Each row is followed by its class.
[-16 -26  25  -2 -16  22  58  43  12  50  11  20  57  20  11 -21   5 -40
  27  24 -12  10  27 -32  19  12  48  29  69  -8  -2  -7  -1   7 -51  17
 -19   5  -5 -20 -47  34   0] => H
[-13 -43 -13  13 -18 -12  -7   3  -2 -15   1  16 -37 -35 -17   3  10   9
   1   3 -15 -19 -30   5  10 -21 -27  30 -22   2 -13 -49  21 -22  22  35
   3 -18  22 -24  35   7   1] => H
[ -6  51 -30  15  25 -17 -30   8  15 -24  50   9 -15  -7  32  23 -21  23
   9  22  20 -44 -32  15 -38 -27   5 -22 -29  28  11  15  18   4  24  47
  21 -34  15  63  23 -10  -3] => T
[  7  55 -18  43   2 -17  23  16  15  15  47  23   9  10  18 -11  -2  24
  12  -2  -1 -34  13   8 -12   8  57  22  21  24  19   7 -13   6  -1  69
 -14 -28  -8  56 -41  15   4] => R
[-12 -62   1  -6  -3 -11 -20  35 -26  28 -16  10   4 -14   5  17   5 -16
   9  11   0 -18 -21 -14   6  -4 -13  36  48 -14   4 -21  18 -13 -20 -11
 -10   2 -14 -43   2  25   5] => Q
[-29   0  12 -37 -15  40  14   6 -12 -36  -7  15  16   5   7 -29   9 -30
  40  42   2  16  -8 -23 -39   3  51  -7  16   1  -4  29   2   5 -14  24
   8 -20  37  40 -40  -7 -37] => Q
[-17 -41  15  23 -17  -2 -50  -9 -20 -16  11   4 -81 -51 -17  20  -3  16
 -12 -17   0 -13 -48  18 -13 -22 -41  28 -37 -13   5 -30  20 -22  65 -17
  69  14   9 -28  61 -32  -8] => M
[-24 -35   2 -20 -35  34  32 -18 -45 -38 -40  41 -56 -51 -54 -53  33  -2
  42  51  63  20 -19  13   7  10  25   6   9 -56 -25   4   5  -6   1 -25
   5  31  35  18  -6  10  -9] => P
[ 10  27 -25  27 -13 -12  23   5 -31 -31   1  16 -10 -16 -25 -49   1  18
  13  -8  23  -7   8   7 -31  -2  34  10  -8 -15   3  -7  -9  -6  -6  21
  -4 -11   4  42 -24  15  -2] => T
[-24 -25  29 -26   4  45  48  31 -12  15 -27  31  51  25  14 -52  25 -42
  34  41   8  30  20 -26   2  28  48  19 100 -12   0 -11   6   0 -48   3
 -39 -10   7  -5 -71  37  -7] => Q
[-26  18  33 -32 -42  12  56 -32   0   7 -17  28  -4 -14 -18 -26  18 -20
  39  31   0  28  16  -2   5  27  26 -16  27 -16 -14  57 -15  -2 -27  11
   8  18  23  21 -22   9 -21] => R
[-11 -79 -39  21 -17 -35 -41  64 -31  15   6  37 -42 -54 -26  39  13  -7
  -4  16  12 -60 -53   0  16 -59  -1  54  15 -24   9 -57  34 -23  29   4
   7   1 -31 -33  41  14  25] => M
[-29 -83 -26 -11 -30 -13 -33  35 -60  -6 -15  47 -45 -55 -34 -15  12 -10
  14  19  32 -41 -73   8 -26 -55 -18  34  19 -32   7 -38  44 -16  15 -24
   6  26   8 -41  36  17   7] => V
[-11 -30   2 -22 -21   3  28   0  10   4  13  14 -12 -25 -29 -17  28  -4
  22  22 -21   1   7   5  -8 -10  14  16 -15  -3  -7  -5   3  -8 -11   6
   6   0  13 -19 -11   7  -8] => R
[-18  59  29  16  -7   3  94 -34  66  39  -1  34  61  54  27  -9  21 -33
  29  33 -14  16  72  -7  47  56  45 -29  72   2 -16  40 -31   8 -46  55
 -64 -51  16  37 -69  39 -19] => H
[  8 -26 -45   4  -2 -20 -82  -1 -55 -70   0  25 -92 -68 -27  25 -13  43
  -6  -6  62 -51 -80  19 -62 -79 -22 -11 -74 -24   4 -11  40 -25  53 -32
  49   4   4  33  82 -32  11] => J
[-11  -6 -49 -16   1 -12 -58  18 -21 -57   1  23 -44 -45  -4  23   3   3
   0  19  15 -42 -67   6 -33 -54   4   9 -72  -4  18  -6  28 -17  45  11
  44 -19  -4  41  56 -27  -5] => M
[-33  -1  27 -36 -17  59  24 -38  10 -45 -25 -12 -36 -19 -10 -26 -10   3
  12   5  40  38  11  24  31  -1   4  -5 -30   2 -14  41 -29  18 -15   0
  23   5  30  17  -3   7  -3] => R
[-24  14   3  14 -44 -31  25 -34  25 -18 -33  42 -23  -2  -9  22  34   1
  16  45  12  -7   5  29  28  -2 -41  -1   5 -15 -16  14  -7 -20  14  31
 -32 -18  11  37   0  18 -14] => T
[-17 -68 -19  -8 -16  -4  10  24 -47 -16 -24  28 -24 -31 -38 -18  10 -22
  31   8  17  -1 -23 -13  -1 -31  19  29  57 -29  -3 -18  21  -3 -25 -43
 -26  17 -18 -24  -8  29   9] => R
[ -4  19 -16  37 -21 -26  41  24  29  36  31  24  16  20   1  20   6  -4
   0  15  -7 -31  13  22  -4 -16  -2  15   5   4  16   8 -10   7   6  50
 -27 -24  11  -4 -10  18  -1] => X
[-28  34  -8   2   2   2 -43  16  -8 -19  35 -18 -28 -10  21  27 -20   1
 -12 -22 -28 -21 -46   4 -15 -30 -18 -11 -42  21  14  -9  24  16  28  33
  53 -19  18  21  42 -24 -11] => M
[-20 -71 -14  -2 -36   0  -9 -12 -17 -72 -33   1 -67 -77 -80   5  18  -4
  21  -3   8   5 -39  12 -11 -43   1  23 -32 -48 -28 -45  11 -34  34 -32
  23  15   0 -15  38   3 -13] => M
[-19  13  30  -4 -16   5  51 -28  41  -8  -5  -3   1   2  -6 -11  23 -11
  -4   0 -53  20  51   2  41  27   6   9  11  15 -19  -8 -13   2  -9  19
 -20 -37  12 -13 -27   2 -20] => R
[-12 -15  14  -8 -35  17  28 -50  -6 -13 -43  32 -45 -25 -21 -32  21  10
  15  27  54  23   4   9  31  17 -16   8   2 -24 -20  13 -16 -12   5 -11
   7  13  30  17  13  11  -4] => H
[ -24  -11   47  -19  -29   97   32  -14  -45  -12  -23    5  -13    5
    1 -113   13    6   36   16   16   67   -1  -21  -32   52   30   23
   32   -7   -9    4   -4    8   -9  -12   56   51   60   12  -30   -8
  -24] => H
[  6 -11 -12  26   6 -40  -9  24  24  41  40   3   9  -7   9  18   5  -4
  -9 -15 -48 -65  -5   5  21 -11 -19  32  21  27  10 -40  11 -20   5  52
  10 -37  15 -30  16  20   3] => J
[ -6 -71 -12  21   3 -55 -40  55  -3  41  32  22  -6 -28  -4  48  -7 -24
 -16   5 -28 -74 -38   7   8 -35 -26  48  49   5  18 -52  31 -27  16  25
  -6 -10 -20 -56  45  20  12] => T
[  2  42  35  15  10  16  -3  -4  58  16  56  -9 -17  -4  17  39 -20   7
 -24   7  -4 -45   0  49   2 -13 -24  -5 -48  36   2  24 -32   6  32  74
  42   9   6  18  37 -13   7] => G
[-17  19   7  -6 -20  24  54  10  25 -11 -29   7  64  38  -6 -37  19 -36
  28  19 -29  10  36 -10  20  34  61   7  53  -7   5  13 -23  16 -23  46
 -59 -25  -3  41 -78  45 -28] => V
[  0 -43  40   4 -18  32 -38 -16 -38 -28 -10 -20 -45 -22  -4 -28  -8  21
  -6 -18 -18  28 -30 -10 -26  10 -33  35  -9   5  -3  -2   4   4  50 -34
  53  62  19 -19  12 -28 -11] => K
[   1  -38  -29  -20   -2    8  -67  -39  -73 -114  -32   16  -99  -72
  -50  -14    0   29    5    0   66    3  -63    0  -79  -55   12  -27
  -78  -40  -21   -3   25  -24   38  -68   22   14    7   30   44  -47
    3] => P
[-25  -2  52 -22  -4  66  -6 -35  17 -15   0 -29 -17 -17   5  -6 -23   6
   2 -16  29  14  10  17  31  11  13  15 -13  17  -6  33 -34   5   0  17
  42  19  37  21  -3   2   1] => J
[  3 -29 -27  31 -30  -6 -14  29 -37 -35  -7  10 -42 -38 -30 -14   3  22
  -3  -1  23 -45 -51  42 -35 -34 -25  30 -12 -18  11 -28   6   1  28   7
  11   4   2  -4  16  22  -9] => G
[ -1 -18  -2  20  -4 -39 -46 -32  -4 -17 -11  23 -81 -41 -23  36  16  12
  -2  17  22 -48 -42  25   5 -16 -22  10 -18 -27  -4  -1  12 -23  46  -8
  21   1  -8  10  65 -11   1] => P
[  6  25  18  12  -8 -36   2 -15  46  32  16  20 -10  -8   7  52  16   0
 -14  31 -17 -38  -8  13  32   7 -42   8  -8  11  11  24 -13 -10  39  38
  -1  17 -22  19  33   1   1] => R
[ -8  23   3  23  -4  35  53  21  31  -9  22  11  54  14   5 -26   6  -3
  12  13  -7 -21  31   7   6  13  41  13  22   3  12  13 -22  28  -2  40
 -46 -17  33  14 -54  33  -9] => J
[  3  41  35   9  15  16  22 -44 103 -15  38  -4   6   0  15  36 -20  15
  -7   3  19 -21  41  44   2  -3   7 -18 -29  26 -19  41 -57  -1  16  47
  35  -4  23  46  17  -1   0] => G
[  0 -43  11 -16   3  -3  19   2  74   4   1   8  36  13  -1  36  20 -25
  12  34 -64  -9  44   2  18  13  -2  16   5  10  -2   9 -13 -18  10  29
 -18 -42  12 -29   0  15 -18] => J
[-15 -24   0  -3   5 -17   4  14  12  26  27  -2   0 -23   3   6  16 -22
  14   8 -43 -33 -23 -14  35   0  29  32  11   4   0 -18  14  -5   2  40
   4  -1  -4 -10  -6  28   3] => K
[-24 -32  30 -14 -21  53 -38 -36 -28 -42 -36  -8 -92 -35  -3 -18  -4  41
  -9 -15  44  22 -19  27  -4  -3 -23   8 -45  -4 -31  14  -1 -18  -4 -23
  66  14  39   5  12 -12  -2] => X
[ -2   1  29   3 -20 -17  35 -48  24  -2 -22  26   8 -20  -4   8   3  -1
  12  11  11  -7  21   3  47  11   5   4  10 -12 -25  22 -13 -12  -2  -3
 -14  -1 -11   5   2   1  -5] => H
[ -4   9 -22  34 -21 -43 -19 -20  -4  -3  -3  36 -58 -53 -27  33  20  10
   0  21  25 -64 -43  24   9 -22 -25  -2 -26 -33  -4   1   0 -29  55  13
  20  17 -21  21  60  -5   6] => M
[ -17  -29  -14   -4  -46   -6   -8  -52  -81  -36  -47   28 -100  -75
  -56  -19   25   20    1    9   56   19  -60   10  -21  -24  -33   -8
  -52  -45  -19    0    0  -44   30  -37   34   40   15    7   55  -11
    3] => H
[ -3 -26  -2  20  -2 -24 -13   8  10  15  31  10 -20 -29 -20  42   4   5
  -6   8 -10 -31 -16   5 -19 -19 -16   6  -4  -3 -13 -23   4 -20  21  26
  -7   1  20 -33  33  -3   5] => Q
[  5  17 -46   5   9 -23 -63  14 -22 -42   9  29 -49 -21  15   5 -13  30
   6   3  42 -51 -63   7 -27 -57   5 -10 -28   9   9  -8  40  -3  26  16
  32 -21   2  63  36 -11   8] => V
[ -2  -7 -24  41 -29 -18 -40  23 -35 -33  -9  34 -56 -54 -32   2  14  29
 -14  17  38 -79 -64  40 -45 -26 -17  29 -43 -29   9 -25  24 -22  62  42
  12  -4 -14  36  38   0  -5] => K
[ -8 -54 -15 -10  -2  22  30  36 -31  26  18  29  26 -10  -3 -38   6 -19
  36  20  18   2 -10 -25  -9   3  53  18  75 -18   8 -27  14  -1 -35 -21
 -25  10   1 -17 -35  33   5] => H
[-19  -3  34 -24 -21  50  85 -34  58  17  41 -16  49  12  11 -45  -5 -42
  40  -5 -56  40  63 -25  43  62  84   3  34  18 -14   1 -41  12 -23  41
  -3   3  26   7 -62   1 -36] => H
[-16 -30  38  -6 -46  69  -4 -18 -95 -34 -26 -15 -70 -34 -44 -78   9  15
  23   4  19  54 -22 -13 -74  17  -3   0 -14 -30 -20  11  -4   6  22 -41
  53  72  37 -16  -6 -36 -26] => Q
[-10  49  -2 -18  29  26 -20   6  22 -38  23 -13  -2  21  22  11 -11  -2
   6  23  -2  -9 -24  -7 -24   1  27 -33 -17  21   8  21  12  22   7  34
   3 -27   8  65  -6  -4 -17] => R
[ 10  12 -24   8  26 -46 -69  16 -17 -12  37  13 -39 -31  21  38  -8  25
 -24   0   2 -62 -59  12 -26 -35  -7   8 -51  12  20 -25  40 -15  38  21
  32 -36  -9  17  45 -29   6] => P
[  0 -45 -29   8  -5 -40  -4  24   0  10   7  -2  -1 -11  -9  24  20  -9
  -6  16 -57 -21 -15  -7  71  -9 -22  50   4  16   3 -39   5  -3  20  22
 -18   3   4 -22   4  21   1] => T
[-17 -27   9  11 -43 -25   3 -49 -19 -33 -60  30 -70 -49 -42  17  26  30
  -2  22  36   7 -16  29  16 -15 -33  30 -35 -32 -34  -3   7 -31  23 -26
   8  -7   7  -1  37  -4 -12] => H
[ 10  19 -10  70  18 -29   0  63  47  71  53  -3  64  24  50  49 -18  11
 -33  -3 -59 -79  -5  10  48  20  -5  47   3  42  29 -31   7   9  24 101
  -4 -41  -9 -13   5  17  -4] => H
[-23 -19  -1   8   1 -16  25  43 -10  48  27  54   5  -1  14  -3  15 -34
  12  19  -1 -35  -4 -10  12 -16  41  26  83 -11  15 -33  31  -5 -17  23
 -37 -18  -8 -17 -21  31  15] => J
[-41  16  57 -11 -24  58  41 -62  55 -32  -5   7 -30   8   6  -3 -12  -8
  30  16  47  38  42  24  23   5   9 -32  -6   2 -39  59 -53   8 -21  37
  17  -5  56  40 -24   4 -12] => Q
[-12   6  46  -7  -6  16  65  19  65  33  10  -6  74  29  19 -13  24 -47
  15  24 -73 -14  48 -17  63  43  45  17  51  14 -13 -11 -13  11 -29  74
 -39 -36  -1 -19 -66  36 -17] => G
[-10 -38  30   5 -25  53 -32   0 -76 -11 -20   1 -64 -17 -19 -58  13  12
  19   3   6  28 -37  -8 -68  37 -18  15  23 -13  -3 -10  15 -17  24 -11
  60  43  28  -1  -1 -17 -21] => G
[-17   9  14   2 -17 -23   8 -43  10  -9   7  26 -55 -40 -29  27   8  10
 -10   9  15 -15 -10  33 -42 -16 -19 -11 -40 -16 -17  16  -1 -27  35   4
  19  15   9   7  45 -22  -6] => X
[-15  12  11  -5 -25 -14  41 -51 -25 -13 -42  27 -13 -28 -20 -25  22   1
  24  11  28  20  15   1 -10   1   3   6   3 -25 -19  31 -22 -15  -9 -13
 -17  21  -2   6  -8   3   4] => Q
[  6  -6 -13  26 -39   3   6   1 -28 -26 -15   9 -37 -22 -29 -14   4  23
   9  -4  17  -8  -7  27 -25  -6 -25   2 -26 -15  -9   7 -16  -8   6  17
  21   1  16  10   4   5  -8] => G
[ -4 -27 -16  -5 -27 -41 -34 -23 -24  -9 -21  43 -92 -72 -46  36  14  24
  10  39  57 -30 -48  23  -9 -17 -14  13 -37 -40 -13  16  11 -35  42 -10
  24  30 -11  23  57   1   1] => V
[-32  34  31 -10 -14  12  86 -52  46  11 -19   9  42  22  -1 -21  21 -42
  33  14 -12  32  63   0  42  39  28  -9  42  -6 -19  48 -38  10 -40  17
 -41 -20  19  18 -56  31 -15] => K
[-20 -15  55  13 -28  54  11  23  12  29   1 -11   2  19  26 -28   1  -9
  15  17 -14  13  -9  -2  10  25 -17  21  44   7   8  -4  -4  12  18  44
  46  28  32 -12  -4   8 -18] => Q
[-21 -67  -7  -3 -21 -17 -17  -9 -21 -40 -20   5 -40 -57 -37  18  19   0
  -1  -1 -32 -18 -34  12   5 -28 -24  19 -26 -19 -23 -37  26 -20  33 -18
  -5   4 -12 -32  26  -5  -7] => K
[ -5   4  13  -6  -4  26 -33 -37  31  -9  15 -12 -49 -34   8  16 -19  11
 -16 -11  17 -20 -14  41   4 -11 -14 -14 -56  17   6  28 -26 -10  38  21
  71   5  14   9  45 -24  -6] => M
[-35  -4  27 -49 -42  58  68 -69 -20 -35 -64  38 -14  -7 -31 -71  27 -12
  59  45  78  73  42   1 -27  23   7 -35  31 -40 -39  55 -42  -2 -38 -27
 -22  41  37  36 -39  14  -4] => Q
[ -9 -22   8  17   8   0 -32 -33  43 -13  20 -16 -52 -21   9  47 -14   0
 -21 -25  -4 -28 -11  25  18 -31 -43   1 -41  27  -2  13 -32  -8  33  26
  46   4  12   5  50  -3  10] => G
[-26  -5  49  19 -28  37  18   0  21  18  15 -22 -10   9   8 -19 -13 -10
  -4  -9 -25  17   7  13   3  29 -43  26  11  13   0 -17  -6   9  32  37
  35  14  28 -32  11  -9 -16] => K
[ -3  33  12  15 -14 -27  30 -17  35  41  13  23  11  -2  16   7  13  -8
  12  20 -10 -15  16   8  37  26 -21  19  21  15   3   6 -12 -12  16  40
   6 -14   1   4 -10   4  -8] => M
[-26 -42  41 -35  -1  38  42  22  12  31   9  10  58  11  -2 -23   2 -62
  26   9 -23  11  31 -26  11  28  40  24 104   4   7  -3  -9   0 -43  11
 -30   2  17 -20 -56  41 -12] => J
[ -3  15  46  11   8  38 -11  11   3   6  21 -14   0   4  11 -26 -10  10
  -5  -3 -14   2 -24  -8 -41  18 -24   8  12  22  10   4   4   7  25  22
  54  46  23  10  11  -7  -9] => R
[-33   5  -3  35 -29 -64  19 -26  19   2  -7  54 -43 -18 -17  58  27   3
   1  31   3 -19  -9  38  27 -25 -69   0  -8 -16 -17   1   6 -25  23  32
 -30 -17  19   6  34  17   2] => T
[  -4  -18  -12    6  -17   18  -44  -33  -39  -39  -11   12 -100  -57
  -21  -24  -16   44    0  -16   64  -10  -37   24    3  -25   -6   10
  -39  -12  -18    0   -2  -13   30  -21   45   35   26   -3   57  -22
   24] => V
[  0 -16 -24  43  -2 -32 -35  23 -14  -4  23  25 -22 -35 -29  22  -9  19
  -7  -5   8 -66 -42  31 -41 -32  -9  24 -12 -11  21  -7  12 -16  49  17
  21 -11  10  -9  55  -1  -2] => V
[  7   3 -28 -19   5  10 -48 -14 -11 -62   8   8 -34 -23 -11 -10 -22  18
  20   3  32 -21 -34   3 -61 -27  12 -27 -32   1  -2  28   3   0  21 -12
  34   9  25  45  34 -19  -9] => V
[-24  -6 -29 -15 -22  20   5   5 -47 -71 -25  16 -39 -44 -25 -48  10  17
  38  19  49  -1 -50  17 -35 -47  18   0 -41 -32 -10   0  33   9   1 -20
  33  -1  15  45   3   6  -9] => K
[-23  -2  31 -26 -26  -6  34 -46  34 -38 -50  30  -3 -18 -25   9  26 -23
   5  44   3   1  13  24  -3  -3 -24 -17   3 -20 -26  49 -25 -14  10   5
 -17   0   6  21   7  20 -17] => K
[ -8 -54  17   2   8   6  29  45  -3  68  18  15  31  12  -6 -12  10 -47
  17  19 -18  -1  17 -15  20  21  27  34  83  -9  11 -26   8   0 -32   1
  -7   8   0 -47 -29  26   1] => P
[  2   7 -26  65  -3 -73 -10  59  44  40  57   3  23   7  16  62 -11   0
 -22  -4 -47 -84 -17  20  24 -23 -11  40   9  20  31 -46  21   7  34  88
 -15 -48 -16   5  11  28 -11] => T
[  1  17  -9  11 -13 -20  -1 -41 -24 -25 -26  52 -58 -45 -32  -5  26  28
  -3  21  62 -30 -18  35 -14 -26 -16  -7 -27 -24 -13  25 -12 -45  15   4
   4 -12  25  25  29   7  17] => J
[-17 -57  -7  28 -16 -27  -2  55 -28  20  13  48 -25 -30 -15  11   7 -12
  10  18  34 -39 -37   0 -15 -47  11  43  50 -31   5 -43  31 -16  -1   4
   5 -10   5 -29  13  22   8] => Q
[-14 -13  10  13 -28  32  -1   7 -23   4  -4  -9 -44 -14 -34 -28   0  -5
   8  -6   5  22 -21   5 -23  15 -26  11  14 -16   2 -20  -7 -15  24   7
  44  38  29 -10  35   4  -8] => V
[-13  16 -11  22 -13  14  51  18   0 -13 -17   6  40  16  -6 -52  12 -10
  17  10   7 -11  11   8  -3  -4  25  13  25  -7   9 -11 -14  23  -4  53
 -29 -24  12  21 -42  38 -11] => Q
[-17  -9 -35 -23 -27  48 -18 -19 -68 -73 -22  -3 -55 -37 -22 -38  -3  27
  34   5  55  26 -50  -4 -35 -33  15 -26 -48 -17 -17   5  12   3  -1 -29
  29  21  21  56  13 -17  -4] => H
[  0 -17  -7   6   1 -37  15  -3  23   6  16  -2  10 -12  -2   3  -4 -19
  -2 -19 -40 -31   4   2  27 -23  -2  19  15  17  -6 -31 -11 -14  -1  42
  -1 -28   9 -36  16  13   2] => Q
